Below is a small trained network, with its code and all its weights. Each question gives an input and a target symbol and asks what happens when units are switched off, that is, made to give their printed mean instead of their output.

import numpy as np


def w(rows, s, z=0):
    codes = np.array(rows[::2]) - 128.0
    scale = np.full(codes.shape[1], s)
    scale[-1] = z or s
    return codes * scale


def norm(h):
    return h / np.sqrt((h * h).mean(-1, keepdims=True) + 1e-5)


def f(y):
    return np.maximum(y, 0)


def softmax(a):
    e = np.exp(a - a.max(-1, keepdims=True))
    return e / e.sum(-1, keepdims=True)


def log_softmax(a):
    a = a - a.max(-1, keepdims=True)
    return a - np.log(np.exp(a).sum(-1, keepdims=True))


def net(x, mask):
    ids = ['ΞΠΩαγηθλμτφψ'.index(c) for c in x.split()]
    T = len(ids)
    res = E[ids] + P[:T]
    r = norm(res)
    for j in range(3):
        rows = slice(4 * j, 4 * j + 4)
        q, k, v = (r @ M[0][rows].T for M in (Q, K, V))
        z = softmax(np.where(np.tri(T) > 0, q @ k.T / 4**0.5, -1e9)) @ v
        o = O[0][rows]
        res = res + np.where(mask[j], z, o[:, -1]) @ o[:, :-1]
    y = f(norm(res) @ A[0][:, :-1].T + A[0][:, -1])
    res = res + np.where(mask[3:27], y, B[0][:, -1]) @ B[0][:, :-1]
    return log_softmax(norm(res)[-1] @ U[:, :-1].T + U[:, -1])


Q, K, V, O, A, B = {}, {}, {}, {}, {}, {}
E = w([
[147,141,140,139,162,148,178],'Ξ',
[132,192,30,135,147,159,164],'Π',
[124,112,123,88,106,157,152],'Ω',
[212,114,112,70,184,125,102],'α',
[94,96,70,136,141,254,120],'γ',
[69,206,124,132,176,160,176],'η',
[108,105,141,110,138,89,196],'θ',
[117,66,113,149,108,145,193],'λ',
[78,178,142,160,158,124,248],'μ',
[157,134,99,148,123,217,173],'τ',
[69,126,79,119,134,134,146],'φ',
[46,139,170,145,78,211,214],'ψ',
],0.009)
P = w([
[133,139,159,151,119,91,81],'0',
[112,192,112,39,176,241,220],'1',
[151,83,110,104,58,79,121],'2',
[109,73,92,247,178,165,177],'3',
[116,191,115,39,182,233,203],'4',
[149,89,111,102,64,83,119],'5',
[104,80,86,238,179,167,174],'6',
[115,186,118,36,185,233,195],'7',
[146,92,115,105,71,89,118],'8',
[103,72,83,242,179,165,170],'9',
[122,185,118,40,187,229,186],'10',
[147,95,116,106,74,90,116],'11',
[97,71,97,245,181,162,175],'12',
],0.011)
Q[0] = w([
[98,124,145,215,67,163,190],'h0',
[50,56,87,79,125,165,108],'h0',
[84,137,126,197,90,120,42],'h0',
[125,181,135,1,33,101,101],'h0',
[123,139,125,5,164,200,176],'h1',
[144,52,150,56,109,194,103],'h1',
[133,87,120,232,225,168,144],'h1',
[59,172,66,190,88,160,63],'h1',
[107,156,100,232,195,99,152],'h2',
[126,106,170,184,96,148,166],'h2',
[63,145,124,13,118,106,101],'h2',
[188,186,148,122,44,130,132],'h2',
],0.013)
K[0] = w([
[73,194,163,189,41,191,147],'h0',
[70,73,91,81,116,162,64],'h0',
[69,63,133,206,48,86,115],'h0',
[138,74,81,41,118,126,217],'h0',
[191,91,76,69,240,142,120],'h1',
[157,7,119,84,147,174,103],'h1',
[149,168,217,184,128,121,51],'h1',
[71,181,61,142,93,160,53],'h1',
[112,136,164,169,157,60,55],'h2',
[104,69,161,186,87,136,146],'h2',
[90,151,85,72,174,130,193],'h2',
[169,128,91,114,44,96,194],'h2',
],0.013)
V[0] = w([
[199,102,130,116,141,169,124],'h0',
[110,180,229,139,233,191,30],'h0',
[37,61,117,100,212,71,85],'h0',
[139,173,208,93,32,123,104],'h0',
[86,254,102,157,59,126,126],'h1',
[205,177,106,130,172,146,7],'h1',
[22,121,144,148,48,220,136],'h1',
[180,106,130,209,157,147,175],'h1',
[64,96,102,199,216,140,177],'h2',
[111,150,164,55,184,132,100],'h2',
[119,236,81,68,165,155,140],'h2',
[106,127,133,79,162,75,165],'h2',
],0.0074)
O[0] = w([
[173,131,123,106,89,128,116,166],'h0',
[97,102,76,124,103,84,215,157],'h0',
[135,37,87,176,162,88,95,42],'h0',
[45,103,138,73,97,151,103,60],'h0',
[79,205,130,104,203,139,54,147],'h1',
[80,85,176,99,123,254,141,158],'h1',
[78,187,92,178,64,105,68,190],'h1',
[120,196,115,128,121,131,191,147],'h1',
[116,175,80,116,133,55,186,194],'h2',
[94,50,115,102,138,83,102,120],'h2',
[128,53,72,59,94,90,108,253],'h2',
[96,112,126,82,168,141,96,86],'h2',
],0.0072,0.0045)
A[0] = w([
[162,185,79,112,163,110,166,35],'n0',
[92,36,96,244,141,107,1,1],'n1',
[41,91,177,230,163,64,170,175],'n2',
[245,62,156,178,207,64,150,138],'n3',
[163,192,107,149,110,224,75,184],'n4',
[119,59,66,103,91,77,94,79],'n5',
[134,115,192,163,3,115,77,137],'n6',
[81,148,178,59,225,184,71,159],'n7',
[98,111,190,39,50,53,106,15],'n8',
[243,149,150,48,168,73,141,39],'n9',
[136,92,114,38,142,198,182,60],'n10',
[169,189,165,189,107,231,182,75],'n11',
[129,145,231,131,157,59,194,207],'n12',
[224,124,125,168,98,168,158,171],'n13',
[156,68,231,126,10,5,133,40],'n14',
[66,144,90,128,129,133,191,116],'n15',
[107,170,52,179,167,181,149,148],'n16',
[165,93,206,132,80,136,222,122],'n17',
[109,91,198,222,91,202,144,143],'n18',
[44,58,112,72,151,132,141,165],'n19',
[133,158,68,171,98,77,49,187],'n20',
[67,177,117,73,143,210,98,124],'n21',
[129,67,245,163,67,176,79,161],'n22',
[120,175,47,98,84,101,146,166],'n23',
],0.0088,0.0065)
B[0] = w([
[144,129,113,120,137,90,74,156],'n0',
[59,232,174,76,102,1,196,156],'n1',
[160,138,87,39,126,179,59,187],'n2',
[57,145,194,92,85,145,88,157],'n3',
[118,70,130,150,184,161,132,226],'n4',
[68,63,137,120,177,139,149,173],'n5',
[133,104,42,100,170,106,166,173],'n6',
[141,106,56,126,83,81,170,174],'n7',
[164,237,98,158,126,121,13,142],'n8',
[73,115,152,235,88,112,129,150],'n9',
[161,205,137,140,135,124,83,205],'n10',
[105,97,149,99,85,70,98,208],'n11',
[156,43,141,175,179,168,137,167],'n12',
[95,128,139,66,74,118,133,204],'n13',
[178,152,154,97,221,128,177,151],'n14',
[130,107,144,111,81,108,126,212],'n15',
[171,99,158,97,127,92,126,244],'n16',
[108,197,61,147,134,183,144,178],'n17',
[171,158,105,153,118,50,108,191],'n18',
[150,196,151,177,112,151,173,209],'n19',
[161,178,149,121,98,202,191,209],'n20',
[113,102,196,159,157,106,154,204],'n21',
[87,97,93,194,167,105,64,157],'n22',
[107,75,134,167,137,170,73,254],'n23',
],0.01,0.0083)
U = w([
[225,176,181,213,122,70,109,235],'Ξ',
[206,138,45,96,216,116,62,147],'Π',
[70,227,118,152,102,180,45,118],'Ω',
[199,186,127,75,107,184,245,59],'α',
[155,30,146,208,138,243,112,36],'γ',
[95,207,138,64,129,17,132,225],'η',
[72,96,104,242,162,51,82,195],'θ',
[179,70,53,127,9,82,102,113],'λ',
[171,51,163,138,197,40,203,195],'μ',
[140,75,216,7,121,118,63,124],'τ',
[2,63,49,67,153,152,170,3],'φ',
[49,118,242,161,49,109,177,130],'ψ',
],0.0087,0.0039)

Each question gives the input, a string of symbols that net reads in full, and the target symbol t.
The units are the heads (4 rows each of Q, K, V and O) and the neurons (one row each of A and B). Each row of codes is followed by its name. A weight is (code - 128) times the scale printed after its matrix; where a second scale follows, it is the last column's (O, A, B and U).
mask holds one flag per unit, heads first, then neurons. A switched-off unit (its flag False) gives its mean, the last column of its rows in O or B, instead of its output. The means were averaged over made-up inputs and are rounded, as every weight is.
A unit's drop is (log p(t) with every unit on - log p(t) with that unit switched off) / (log p(t) with every unit on - log p(t) with every unit switched off).
The circuit of an input: a set's keep is (log p(t) with only the set's units on - log p(t) with every unit switched off) / (log p(t) with every unit on - log p(t) with every unit switched off). Starting from the 12 units with the biggest drops (on a tie, the unit counted first), units are removed one at a time, each time the one whose removal leaves the highest keep (on an exact tie, the one counted first), for as long as the keep stays at least 0.8.
units of the circuit, in order: the units of the circuit, biggest drop first
unit that matters most: the unit with the biggest drop
k most important neurons: the k neurons with the biggest drops, biggest first
which heads matter: for each layer, one digit per head in row order, 1 if its drop is at least 0.15 and else 0, layers parted by /
input Π γ γ λ ψ γ Ξ, target μ: which heads matter -> 010
input Ω Ω α γ θ τ φ γ Π ψ γ Π τ, target θ: units of the circuit, in order -> [h2 n22 n18 h0]
input γ α Π φ γ θ τ τ Ω Ω α α, target τ: which heads matter -> 011
input Ξ γ ψ Π γ Ξ Ω, target α: unit that matters most -> h1
input Ξ Ξ Ω θ γ τ Ω η, target η: 3 most important neurons -> [n4 n20 n0]
input γ φ τ Π γ θ, target μ: units of the circuit, in order -> [n14 n12]
input α γ φ, target η: units of the circuit, in order -> [h0 n1]
input τ τ γ γ τ τ γ γ γ ψ γ Ω, target Π: units of the circuit, in order -> [n8 n14 n6]
input λ φ τ τ τ μ φ η λ α, target Ξ: which heads matter -> 011
input λ τ Π γ λ Π λ λ γ Π, target Ξ: which heads matter -> 001
input φ μ τ τ α γ μ, target η: units of the circuit, in order -> [h0 n1 h1 n2]
input θ λ μ γ Π γ γ τ γ λ τ τ θ, target τ: units of the circuit, in order -> [n3 n2]
input α Π Ξ, target ψ: which heads matter -> 010
input ψ γ φ Π γ τ γ λ, target λ: which heads matter -> 010
input Ω λ Ξ Π μ φ μ, target θ: units of the circuit, in order -> [h2 n22 n18 h0]
input Ξ ψ λ Π γ τ τ φ ψ Ω φ Ξ τ, target α: which heads matter -> 110
input η τ γ λ α τ Ω γ Ξ φ τ ψ η, target φ: units of the circuit, in order -> [h0 n2]
input τ θ γ γ Ξ ψ γ γ τ φ θ α, target τ: unit that matters most -> h1
input α α Π τ Ω η γ μ τ ψ η Ω λ, target γ: units of the circuit, in order -> [h1 n22 h2 n17]
input τ γ γ φ Ξ α γ, target ψ: unit that matters most -> h0
input θ τ Π η λ γ γ ψ ψ, target θ: which heads matter -> 101
input Ω Ω γ α Ω Ω, target Π: which heads matter -> 000
input μ α τ Π Π α λ γ Ξ, target ψ: units of the circuit, in order -> [h1 n3 n9]
input γ Ω τ ψ, target λ: units of the circuit, in order -> [n2 n18]
input γ γ τ Ω Π τ θ, target λ: which heads matter -> 000
input Ω φ η τ Ξ, target Ξ: which heads matter -> 011
input μ Π φ ψ Π, target Π: which heads matter -> 001
input φ γ γ, target φ: which heads matter -> 000
input μ η γ τ Π γ α θ μ, target Ξ: most important neuron -> [n12]
input φ γ Π γ, target η: 2 most important neurons -> [n1 n2]
